77,84,86,77,-95,79,-83,92,86,83,92,89
91,-64,84,-83,95,-84,87,79,86,90,-87,-41
85,87,92,86,81,-85,88,77,87,-73,77,74
87,-88,-63,71,86,-69,-94,88,83,81,-85,-23
81,79,-85,-84,-90,-84,81,-81,-78,-74,-78,-93
63,-89,-85,-81,80,-88,85,-85,-83,-73,-89,-88
:
77,86,-95,-83,86,92
91,84,95,87,86,-87
85,92,81,88,87,77
87,-63,86,-94,83,-85
81,-85,-90,81,-78,-78
63,-85,80,85,-83,-89

64,51,62,68,-34,-55,-65,-67,-71,-54,-56,-67
-59,65,69,60,-60,-63,69,-66,65,-56,-56,-56
-61,20,-59,-67,60,66,-60,65,63,58,62,66
69,35,-60,-51,-66,-55,40,-46,-61,-57,-70,-62
87,17,-64,-55,-61,-61,-47,-58,-64,-57,-53,-58
:
64,62,-34,-65,-71,-56
-59,69,-60,69,65,-56
-61,-59,60,-60,63,62
69,-60,-66,40,-61,-70
87,-64,-61,-47,-64,-53

37,43,-4,78,29,-6,10,15,59
-25,-27,-4,-64,-27,-71,2,-12,-54
-30,-38,-17,-18,-10,-22,-39,-48,-25
-34,-41,7,-65,-14,28,-15,-20,-48
:
37,-4,29,10,59
-25,-4,-27,2,-54
-30,-17,-10,-39,-25
-34,7,-14,-15,-48

10,8,-8,-17,20
3,10,-16,-16,8
56,2,76,7,24
1,-22,16,6,2
17,-50,2,-37,42
-24,37,5,50,0
4,6,-3,-11,9
25,-9,22,-8,23
9,6,-3,-13,20
-18,9,31,18,25
-25,30,6,39,5
:
10,-8,20
3,-16,8
56,76,24
1,16,2
17,2,42
-24,5,0
4,-3,9
25,22,23
9,-3,20
-18,31,25
-25,6,5

0,68,34,35,14,37
-8,-42,-41,-40,-23,-49
15,53,3,48,13,23
28,31,-9,45,16,12
10,-78,-42,-71,0,-62
-6,44,58,21,18,48
-57,-33,-27,-20,-52,-8
40,20,-13,37,25,2
34,25,-14,37,17,3
:
0,34,14
-8,-41,-23
15,3,13
28,-9,16
10,-42,0
-6,58,18
-57,-27,-52
40,-13,25
34,-14,17

28,-54,-63,-36,-35,-10
57,-45,-23,-18,-43,10
21,-10,42,23,-18,13
50,-65,-47,-36,-41,-49
-12,74,-73,64,12,-34
-35,-54,-48,-52,-39,53
:
28,-63,-35
57,-23,-43
21,42,-18
50,-47,-41
-12,-73,12
-35,-48,-39

16,72,32,55,21
27,-12,10,14,9
15,48,27,34,-17
-64,16,-41,-44,6
15,25,16,27,3
39,17,32,34,-57
:
16,32,21
27,10,9
15,27,-17
-64,-41,6
15,16,3
39,32,-57
---
-48,-8,-54,-43,-18,-53,-27,-36,-63,-15,-47,-22,-43,-28,-17
4,-31,-19,5,-29,-74,-59,2,-54,-21,1,0,-4,1,-11
-21,3,-68,-54,-3,-47,-37,-32,-52,9,-47,-5,-37,4,-19
14,-4,65,44,-9,51,23,45,42,-7,64,19,35,9,-7
:
-17,-48,-8,-54,-43,-18,-53,-27,-36,-63,-15,-47,-22,-43,-28
-11,4,-31,-19,5,-29,-74,-59,2,-54,-21,1,0,-4,1
-19,-21,3,-68,-54,-3,-47,-37,-32,-52,9,-47,-5,-37,4
-7,14,-4,65,44,-9,51,23,45,42,-7,64,19,35,9

-3,-9,-45,-1,35,-6,6,-3
17,10,-15,-20,-7,-1,-6,-24
-25,13,19,18,67,11,23,4
-19,25,-3,-12,41,-12,3,24
6,-4,-17,1,84,-6,-3,17
1,4,9,24,-19,22,-22,-40
:
-3,-3,-9,-45,-1,35,-6,6
-24,17,10,-15,-20,-7,-1,-6
4,-25,13,19,18,67,11,23
24,-19,25,-3,-12,41,-12,3
17,6,-4,-17,1,84,-6,-3
-40,1,4,9,24,-19,22,-22

-1,3,3,4,-4,8,0,-1,-1,-1
-8,-4,1,12,7,3,-12,-3,-5,-11
12,-27,37,6,40,0,-14,-46,14,-45
9,3,12,-16,-16,7,19,-6,12,10
20,37,-5,42,0,18,-25,-16,-84,-13
-27,-9,3,21,12,15,-18,-8,-1,-18
-12,-6,2,14,10,5,-15,-6,-2,-13
6,4,8,-10,-14,10,14,-6,9,8
-38,-20,-4,-43,-31,-3,47,21,42,43
:
-1,-1,3,3,4,-4,8,0,-1,-1
-11,-8,-4,1,12,7,3,-12,-3,-5
-45,12,-27,37,6,40,0,-14,-46,14
10,9,3,12,-16,-16,7,19,-6,12
-13,20,37,-5,42,0,18,-25,-16,-84
-18,-27,-9,3,21,12,15,-18,-8,-1
-13,-12,-6,2,14,10,5,-15,-6,-2
8,6,4,8,-10,-14,10,14,-6,9
43,-38,-20,-4,-43,-31,-3,47,21,42

16,3,18,83,1,61,15,25,-54
26,4,31,51,-9,61,20,18,-30
-34,70,-44,17,-21,-22,-42,-29,-10
39,4,45,37,-14,55,28,10,-15
:
-54,16,3,18,83,1,61,15,25
-30,26,4,31,51,-9,61,20,18
-10,-34,70,-44,17,-21,-22,-42,-29
-15,39,4,45,37,-14,55,28,10

18,20,-70,-17
21,17,-2,1
3,22,7,-45
8,-22,41,-29
:
-17,18,20,-70
1,21,17,-2
-45,3,22,7
-29,8,-22,41

-14,46,-12,2,-4,23,-2,4
-15,-37,-11,-5,-12,11,-10,-2
-2,54,-5,-2,0,12,0,-3
1,27,-4,-7,-3,12,-4,-8
-5,89,-9,-4,-3,13,-3,-5
:
4,-14,46,-12,2,-4,23,-2
-2,-15,-37,-11,-5,-12,11,-10
-3,-2,54,-5,-2,0,12,0
-8,1,27,-4,-7,-3,12,-4
-5,-5,89,-9,-4,-3,13,-3

-54,-80,32,16
24,11,17,-6
19,-93,-15,-61
:
16,-54,-80,32
-6,24,11,17
-61,19,-93,-15

-11,-60,0,-79,-15,-12,-3,90,-5,73,-4,-8,-6,-23
-6,-4,6,-34,-9,-7,3,37,1,-7,0,-6,-4,-9
:
-23,-11,-60,0,-79,-15,-12,-3,90,-5,73,-4,-8,-6
-9,-6,-4,6,-34,-9,-7,3,37,1,-7,0,-6,-4
---
-31,-7,-15,-50,68,-52
-38,44,-39,-17,55,-83
:
-83,55,-17,-39,44,-38
-52,68,-50,-15,-7,-31

7,72,33,0,24,-29,-8,-22,19,-4,-16,-42
-22,48,64,-21,19,-28,1,8,-9,20,-29,-19
:
-19,-29,20,-9,8,1,-28,19,-21,64,48,-22
-42,-16,-4,19,-22,-8,-29,24,0,33,72,7

-48,-80,41,77,-13,-46
-28,-39,-11,62,2,-8
28,10,43,-40,-23,-39
14,79,36,-61,22,24
-18,-65,-40,48,-28,41
-7,61,32,-59,32,36
9,-34,5,-13,-54,48
:
48,-54,-13,5,-34,9
36,32,-59,32,61,-7
41,-28,48,-40,-65,-18
24,22,-61,36,79,14
-39,-23,-40,43,10,28
-8,2,62,-11,-39,-28
-46,-13,77,41,-80,-48

-7,52,-56,-22,69,-58,13,-44,20
-67,25,-6,15,-3,14,-20,50,34
-31,45,26,41,16,-13,-28,1,76
20,-46,-25,-36,-42,38,4,10,-26
:
-26,10,4,38,-42,-36,-25,-46,20
76,1,-28,-13,16,41,26,45,-31
34,50,-20,14,-3,15,-6,25,-67
20,-44,13,-58,69,-22,-56,52,-7

56,-17,21,-10,8,42,-8,45,-21,-30,-18,-14,49
3,-16,-35,-6,1,-11,-14,18,9,10,12,20,-4
-72,16,-28,3,-10,-63,16,-54,42,51,24,13,-70
-47,26,13,9,-6,-26,21,-50,14,20,3,-8,-37
-34,21,28,2,-5,-19,28,-41,17,18,-5,-22,-29
:
-29,-22,-5,18,17,-41,28,-19,-5,2,28,21,-34
-37,-8,3,20,14,-50,21,-26,-6,9,13,26,-47
-70,13,24,51,42,-54,16,-63,-10,3,-28,16,-72
-4,20,12,10,9,18,-14,-11,1,-6,-35,-16,3
49,-14,-18,-30,-21,45,-8,42,8,-10,21,-17,56

39,15,80,22,-16,7,-52,-17,-10,-93,42,-15
-27,-24,-23,0,0,-2,-13,-14,-8,42,19,-9
-34,-29,-43,-23,-9,-5,30,-11,8,7,-37,7
-22,-2,21,6,-10,12,-33,13,15,10,60,8
-3,0,18,-2,-38,-6,-28,-14,-19,6,26,-58
5,-2,-19,-3,21,-6,-38,-2,7,1,4,0
-18,-18,28,-23,-24,-10,-19,-13,-22,36,35,-16
-54,-34,-39,4,-8,4,-29,10,-9,30,14,22
:
22,14,30,-9,10,-29,4,-8,4,-39,-34,-54
-16,35,36,-22,-13,-19,-10,-24,-23,28,-18,-18
0,4,1,7,-2,-38,-6,21,-3,-19,-2,5
-58,26,6,-19,-14,-28,-6,-38,-2,18,0,-3
8,60,10,15,13,-33,12,-10,6,21,-2,-22
7,-37,7,8,-11,30,-5,-9,-23,-43,-29,-34
-9,19,42,-8,-14,-13,-2,0,0,-23,-24,-27
-15,42,-93,-10,-17,-52,7,-16,22,80,15,39

1,-9,3,9,-7,29,-14,39
0,1,5,4,2,1,6,-10
-1,18,-32,-42,6,-74,5,-45
:
-45,5,-74,6,-42,-32,18,-1
-10,6,1,2,4,5,1,0
39,-14,29,-7,9,3,-9,1
